Below are the code and all the weights of a small trained network. Each question names an input and a target symbol and asks about switching units off, where a switched-off unit gives its printed mean instead of its output.

import numpy as np


def w(rows, s, z=0):
    codes = np.array(rows[::2]) - 128.0
    scale = np.full(codes.shape[1], s)
    scale[-1] = z or s
    return codes * scale


def norm(h):
    return h / np.sqrt((h * h).mean(-1, keepdims=True) + 1e-5)


def f(y):
    return y / 2 * (1 + np.tanh(0.7978845608 * (y + 0.044715 * y**3)))


def softmax(a):
    e = np.exp(a - a.max(-1, keepdims=True))
    return e / e.sum(-1, keepdims=True)


def log_softmax(a):
    a = a - a.max(-1, keepdims=True)
    return a - np.log(np.exp(a).sum(-1, keepdims=True))


def net(x, mask):
    ids = ['δζμπφω'.index(c) for c in x.split()]
    T = len(ids)
    res = E[ids] + P[:T]
    u = 0
    for l in range(3):
        q, k, v = (norm(res) @ M[l].T for M in (Q, K, V))
        z = softmax(np.where(np.tri(T) > 0, q @ k.T / 4**0.5, -1e9)) @ v
        res = res + np.where(mask[u], z, O[l][:, -1]) @ O[l][:, :-1]
        u += 1
        y = f(norm(res) @ A[l][:, :-1].T + A[l][:, -1])
        res = res + np.where(mask[u : u + 4], y, B[l][:, -1]) @ B[l][:, :-1]
        u += 4
    return log_softmax(norm(res)[-1] @ U[:, :-1].T + U[:, -1])


Q, K, V, O, A, B = {}, {}, {}, {}, {}, {}
E = w([
[5,217,104],'δ',
[137,163,131],'ζ',
[53,241,109],'μ',
[134,203,127],'π',
[133,45,192],'φ',
[130,137,101],'ω',
],0.015)
P = w([
[100,105,101],'0',
[82,190,137],'1',
[163,105,85],'2',
[94,112,109],'3',
[115,252,139],'4',
[30,57,157],'5',
],0.018)
Q[0] = w([
[100,191,205],'0.h0',
[158,119,6],'0.h0',
[250,170,130],'0.h0',
[18,135,221],'0.h0',
],0.023)
K[0] = w([
[199,191,147],'0.h0',
[67,97,51],'0.h0',
[40,164,158],'0.h0',
[251,149,152],'0.h0',
],0.027)
V[0] = w([
[177,86,189],'0.h0',
[102,9,68],'0.h0',
[220,170,255],'0.h0',
[193,189,78],'0.h0',
],0.019)
O[0] = w([
[51,109,78,24],'0.h0',
[150,182,34,111],'0.h0',
[5,61,142,4],'0.h0',
[100,155,231,186],'0.h0',
],0.024,0.015)
A[0] = w([
[199,55,112,253],'0.n0',
[113,3,139,181],'0.n1',
[147,157,196,131],'0.n2',
[127,221,138,97],'0.n3',
],0.046,0.0056)
B[0] = w([
[196,11,166,173],'0.n0',
[211,31,4,154],'0.n1',
[52,135,234,252],'0.n2',
[225,169,19,214],'0.n3',
],0.037,0.027)
Q[1] = w([
[119,108,189],'1.h0',
[216,181,54],'1.h0',
[1,131,144],'1.h0',
[159,153,121],'1.h0',
],0.042)
K[1] = w([
[75,160,134],'1.h0',
[254,146,48],'1.h0',
[68,21,187],'1.h0',
[170,140,86],'1.h0',
],0.038)
V[1] = w([
[146,100,108],'1.h0',
[1,224,64],'1.h0',
[126,127,121],'1.h0',
[200,14,42],'1.h0',
],0.021)
O[1] = w([
[111,132,117,129],'1.h0',
[234,201,56,7],'1.h0',
[131,133,123,123],'1.h0',
[5,136,84,127],'1.h0',
],0.03,0.019)
A[1] = w([
[95,45,114,19],'1.n0',
[137,211,22,1],'1.n1',
[79,176,161,79],'1.n2',
[92,254,168,226],'1.n3',
],0.036,0.0038)
B[1] = w([
[136,124,37,182],'1.n0',
[27,253,91,247],'1.n1',
[182,167,157,172],'1.n2',
[248,127,95,220],'1.n3',
],0.044,0.013)
Q[2] = w([
[240,5,189],'2.h0',
[130,97,221],'2.h0',
[135,127,122],'2.h0',
[166,76,172],'2.h0',
],0.032)
K[2] = w([
[194,252,93],'2.h0',
[80,176,132],'2.h0',
[135,135,124],'2.h0',
[126,174,122],'2.h0',
],0.04)
V[2] = w([
[8,124,196],'2.h0',
[205,159,54],'2.h0',
[91,159,184],'2.h0',
[164,157,135],'2.h0',
],0.014)
O[2] = w([
[33,171,197,3],'2.h0',
[253,108,133,175],'2.h0',
[114,188,124,169],'2.h0',
[171,156,89,229],'2.h0',
],0.013,0.0026)
A[2] = w([
[5,99,183,155],'2.n0',
[95,49,132,2],'2.n1',
[6,197,197,129],'2.n2',
[197,219,108,81],'2.n3',
],0.031,0.0074)
B[2] = w([
[69,183,54,203],'2.n0',
[143,128,57,161],'2.n1',
[208,52,154,191],'2.n2',
[152,252,98,247],'2.n3',
],0.047,0.014)
U = w([
[202,2,26,67],'δ',
[245,96,100,13],'ζ',
[37,32,141,175],'μ',
[115,89,233,185],'π',
[45,82,74,175],'φ',
[103,204,94,252],'ω',
],0.0099,0.0038)

Each question gives the input, a string of symbols that net reads in full, and the target symbol t.
The units are the heads (4 rows each of Q, K, V and O) and the neurons (one row each of A and B). Each row of codes is followed by its name. A weight is (code - 128) times the scale printed after its matrix; where a second scale follows, it is the last column's (O, A, B and U).
mask holds one flag per unit, layer by layer, with each layer's heads first. A switched-off unit (its flag False) gives its mean, the last column of its rows in O or B, instead of its output. The means were averaged over made-up inputs and are rounded, as every weight is.
A unit's drop is (log p(t) with every unit on - log p(t) with that unit switched off) / (log p(t) with every unit on - log p(t) with every unit switched off).
The circuit of an input: a set's keep is (log p(t) with only the set's units on - log p(t) with every unit switched off) / (log p(t) with every unit on - log p(t) with every unit switched off). Starting from the 12 units with the biggest drops (on a tie, the unit counted first), units are removed one at a time, each time the one whose removal leaves the highest keep (on an exact tie, the one counted first), for as long as the keep stays at least 0.8.
units of the circuit, in order: the units of the circuit, biggest drop first
most important unit: the unit with the biggest drop
top k neurons: the k neurons with the biggest drops, biggest first
k most important neurons of layer l: the k neurons of layer l with the biggest drops, biggest first
input ω ζ δ ζ ω δ, target δ: most important unit	0.n1
input φ ω ζ π φ, target δ: units of the circuit, in order	(0.h0 0.n1)
input ω ω δ ζ π ω, target δ: units of the circuit, in order	(0.n1 0.h0)
input ζ ω δ ζ ω φ, target δ: top 2 neurons	(0.n1 0.n3)
input ω π φ π, target φ: 2 most important neurons of layer 0	(0.n2 0.n3)
input δ ω δ ω ζ, target φ: top 4 neurons	(0.n1 0.n3 0.n0 1.n3)
input ω ζ π ω φ δ, target π: 3 most important neurons of layer 0	(0.n3 0.n2 0.n1)
input π ζ δ ω ζ π, target δ: units of the circuit, in order	(0.n1 0.h0)
input ζ δ μ ζ ζ, target φ: top 4 neurons	(0.n1 0.n3 2.n0 1.n3)
input μ ω π, target μ: top 2 neurons	(0.n0 2.n3)
input π ω π ω δ φ, target π: top 3 neurons	(0.n2 0.n0 0.n3)
input ω φ φ ω π ω, target φ: units of the circuit, in order	(0.h0 2.n3)
input μ ω ζ, target μ: top 4 neurons	(0.n0 2.n3 1.n3 0.n1)
input ζ π μ μ, target π: 2 most important neurons of layer 1	(1.n1 1.n0)
input ω ω δ ζ ω δ, target δ: units of the circuit, in order	(0.n1 0.h0)
input δ π ω, target δ: top 3 neurons	(0.n0 1.n0 0.n2)
input ζ ω δ, target ζ: most important unit	0.n3
input φ μ ω, target φ: top 2 neurons	(0.n2 0.n3)
input μ π π π, target π: top 2 neurons	(0.n3 0.n1)
input ω δ ω ω μ, target ζ: units of the circuit, in order	(1.n1)
input π φ δ, target π: top 3 neurons	(0.n1 0.n3 0.n0)
input μ ζ δ, target μ: top 4 neurons	(0.n0 2.n3 1.n3 0.n1)
input μ φ ω, target μ: top 4 neurons	(0.n0 2.n3 0.n3 1.n3)
input ζ ω φ π π, target μ: 3 most important neurons of layer 0	(0.n1 0.n3 0.n2)
input μ π ω, target μ: 2 most important neurons of layer 0	(0.n0 0.n1)
